Here is a tiny trained network, its code and every weight. The questions are about switching its units off for an input and a target symbol, where a switched-off unit gives its printed mean instead of its output.

import numpy as np


def w(rows, s, z=0):
    codes = np.array(rows[::2]) - 128.0
    scale = np.full(codes.shape[1], s)
    scale[-1] = z or s
    return codes * scale


def f(y):
    return y / 2 * (1 + np.tanh(0.7978845608 * (y + 0.044715 * y**3)))


def softmax(a):
    e = np.exp(a - a.max(-1, keepdims=True))
    return e / e.sum(-1, keepdims=True)


def log_softmax(a):
    a = a - a.max(-1, keepdims=True)
    return a - np.log(np.exp(a).sum(-1, keepdims=True))


def net(x, mask):
    ids = ['δεηθξφ'.index(c) for c in x.split()]
    T = len(ids)
    res = E[ids] + P[:T]
    r = res
    for j in range(2):
        rows = slice(3 * j, 3 * j + 3)
        q, k, v = (r @ M[0][rows].T for M in (Q, K, V))
        z = softmax(np.where(np.tri(T) > 0, q @ k.T / 3**0.5, -1e9)) @ v
        o = O[0][rows]
        res = res + np.where(mask[j], z, o[:, -1]) @ o[:, :-1]
    y = f(res @ A[0][:, :-1].T + A[0][:, -1])
    res = res + np.where(mask[2:6], y, B[0][:, -1]) @ B[0][:, :-1]
    return log_softmax(res[-1] @ U[:, :-1].T + U[:, -1])


Q, K, V, O, A, B = {}, {}, {}, {}, {}, {}
E = w([
[57,150,155,195,122,64,121,137,69,120],'δ',
[111,197,164,107,161,128,236,128,71,163],'ε',
[88,108,140,71,178,105,199,121,105,5],'η',
[59,86,87,186,161,129,162,192,216,150],'θ',
[115,81,135,101,198,123,64,107,72,186],'ξ',
[135,46,177,152,124,174,174,126,62,95],'φ',
],0.013)
P = w([
[84,183,68,99,47,197,73,171,67,163],'0',
[118,131,18,119,83,69,192,16,143,122],'1',
[182,111,62,178,102,50,178,46,176,130],'2',
[186,129,85,200,173,65,179,46,139,120],'3',
[175,127,106,209,212,83,156,68,139,116],'4',
[163,123,130,210,236,106,153,91,125,114],'5',
[146,112,152,207,250,119,137,111,121,115],'6',
[121,114,169,185,251,139,138,136,118,110],'7',
[109,101,182,165,242,145,129,158,99,125],'8',
[93,92,196,145,224,158,120,180,107,145],'9',
[81,81,213,110,200,159,129,200,109,149],'10',
[72,69,213,78,162,159,129,219,119,161],'11',
[69,54,213,51,105,146,129,231,124,183],'12',
[75,27,254,21,53,131,144,225,149,214],'13',
],0.0084)
Q[0] = w([
[207,154,69,96,22,128,85,112,169,136],'h0',
[190,169,61,186,159,132,132,67,128,90],'h0',
[145,64,119,172,166,144,123,107,111,158],'h0',
[187,137,138,93,2,163,76,146,168,129],'h1',
[62,82,215,76,129,131,151,202,109,135],'h1',
[112,81,151,129,149,74,119,177,120,181],'h1',
],0.0093)
K[0] = w([
[189,130,54,150,78,96,163,2,148,87],'h0',
[195,113,169,216,241,93,138,79,153,120],'h0',
[107,169,186,129,164,94,148,179,125,136],'h0',
[161,185,38,97,68,72,138,73,131,135],'h1',
[53,131,138,77,62,192,92,198,108,138],'h1',
[112,110,147,83,92,201,127,175,116,89],'h1',
],0.008)
V[0] = w([
[92,18,54,250,149,94,80,133,140,100],'h0',
[156,80,197,102,166,119,17,90,98,182],'h0',
[96,213,173,168,107,25,125,88,87,93],'h0',
[127,182,130,201,78,177,133,182,121,197],'h1',
[127,148,43,123,155,112,33,108,117,209],'h1',
[196,123,254,141,93,186,164,77,12,112],'h1',
],0.0076)
O[0] = w([
[174,198,177,34,2,143,148,134,120,204,240],'h0',
[177,112,53,143,84,99,195,184,142,144,174],'h0',
[50,50,145,57,203,162,144,206,202,192,117],'h0',
[204,185,164,94,166,51,95,139,170,38,78],'h1',
[119,47,196,80,165,90,159,239,126,168,43],'h1',
[169,124,29,94,124,113,99,81,209,180,250],'h1',
],0.0084,0.0025)
A[0] = w([
[147,180,189,96,57,155,238,207,213,153,254],'n0',
[166,116,192,44,247,2,135,228,154,48,203],'n1',
[87,160,18,206,76,56,114,91,169,110,135],'n2',
[228,37,56,153,135,98,167,186,157,181,118],'n3',
],0.0047,0.00091)
B[0] = w([
[156,92,105,64,85,112,156,124,96,166,228],'n0',
[196,136,111,130,142,2,56,190,165,116,233],'n1',
[66,187,22,190,144,161,146,104,123,108,165],'n2',
[109,172,73,231,127,100,211,166,124,96,252],'n3',
],0.0071,0.0023)
U = w([
[129,45,118,3,148,124,135,171,156,182,194],'δ',
[48,64,147,204,199,109,59,126,158,64,6],'ε',
[69,139,82,147,86,227,118,68,68,191,197],'η',
[197,166,200,68,98,86,28,79,61,124,53],'θ',
[117,153,123,198,84,77,207,197,96,75,130],'ξ',
[183,240,56,101,102,51,36,54,237,126,143],'φ',
],0.0069,0.0014)

Each question gives the input, a string of symbols that net reads in full, and the target symbol t.
The units are the heads (3 rows each of Q, K, V and O) and the neurons (one row each of A and B). Each row of codes is followed by its name. A weight is (code - 128) times the scale printed after its matrix; where a second scale follows, it is the last column's (O, A, B and U).
mask holds one flag per unit, heads first, then neurons. A switched-off unit (its flag False) gives its mean, the last column of its rows in O or B, instead of its output. The means were averaged over made-up inputs and are rounded, as every weight is.
A unit's drop is (log p(t) with every unit on - log p(t) with that unit switched off) / (log p(t) with every unit on - log p(t) with every unit switched off).
The circuit of an input: a set's keep is (log p(t) with only the set's units on - log p(t) with every unit switched off) / (log p(t) with every unit on - log p(t) with every unit switched off). Starting from all 6 units, units are removed one at a time, each time the one whose removal leaves the highest keep (on an exact tie, the one counted first), for as long as the keep stays at least 0.8.
circuit, biggest first: the units of the circuit, biggest drop first
top k neurons: the k neurons with the biggest drops, biggest first
which heads matter: for each layer, one digit per head in row order, 1 if its drop is at least 0.15 and else 0, layers parted by /
drop when u is switched off: that unit's drop, to one decimal
input δ δ η θ θ, target δ: circuit, biggest first	[h0 n0]
input φ δ θ ε, target θ: circuit, biggest first	[h0 h1 n3]
input η η ξ, target η: circuit, biggest first	[h1]
input θ ε δ δ φ ε δ η ε φ η θ ξ, target θ: circuit, biggest first	[h0 h1]
input η θ θ η φ ε φ ξ θ η, target η: circuit, biggest first	[h1 h0]
input ξ ε ξ θ ξ, target ξ: circuit, biggest first	[h1 h0 n3]
input δ φ θ δ δ ε η δ δ ε θ δ, target θ: top 2 neurons	[n3 n1]
input θ ε ξ η θ φ θ, target η: circuit, biggest first	[h0 n1]
input η ε η ξ θ δ δ ξ φ δ, target η: top 2 neurons	[n1 n2]
input φ δ ξ δ η φ ξ η η θ, target φ: circuit, biggest first	[h1 h0]
input θ θ ε φ ξ θ φ, target θ: top 2 neurons	[n3 n2]
input η ξ ε η φ η ε δ φ δ η ξ φ ε, target η: circuit, biggest first	[h1 n1]
input ξ θ ξ φ ξ δ η, target δ: top 2 neurons	[n2 n0]
input ε η θ δ, target ε: circuit, biggest first	[h0 h1]
input ξ ε ξ δ ξ, target δ: circuit, biggest first	[h1]
input φ ε δ ξ δ η δ φ ξ φ ε θ η ξ, target η: circuit, biggest first	[h0 h1 n1]
input η η ε, target η: which heads matter	01
input θ δ η θ θ ξ ξ θ η, target θ: which heads matter	10
input η η ξ δ ε, target δ: which heads matter	10
input θ ξ ε η δ φ ε δ δ, target θ: which heads matter	11
input ε ξ η ξ η ξ η η η ε, target ε: top neuron	[n0]
input η θ φ δ, target η: top 2 neurons	[n1 n2]
input η ε δ θ ξ θ ξ ξ ξ η ξ φ ε η, target ε: drop when h0 is switched off	1.3
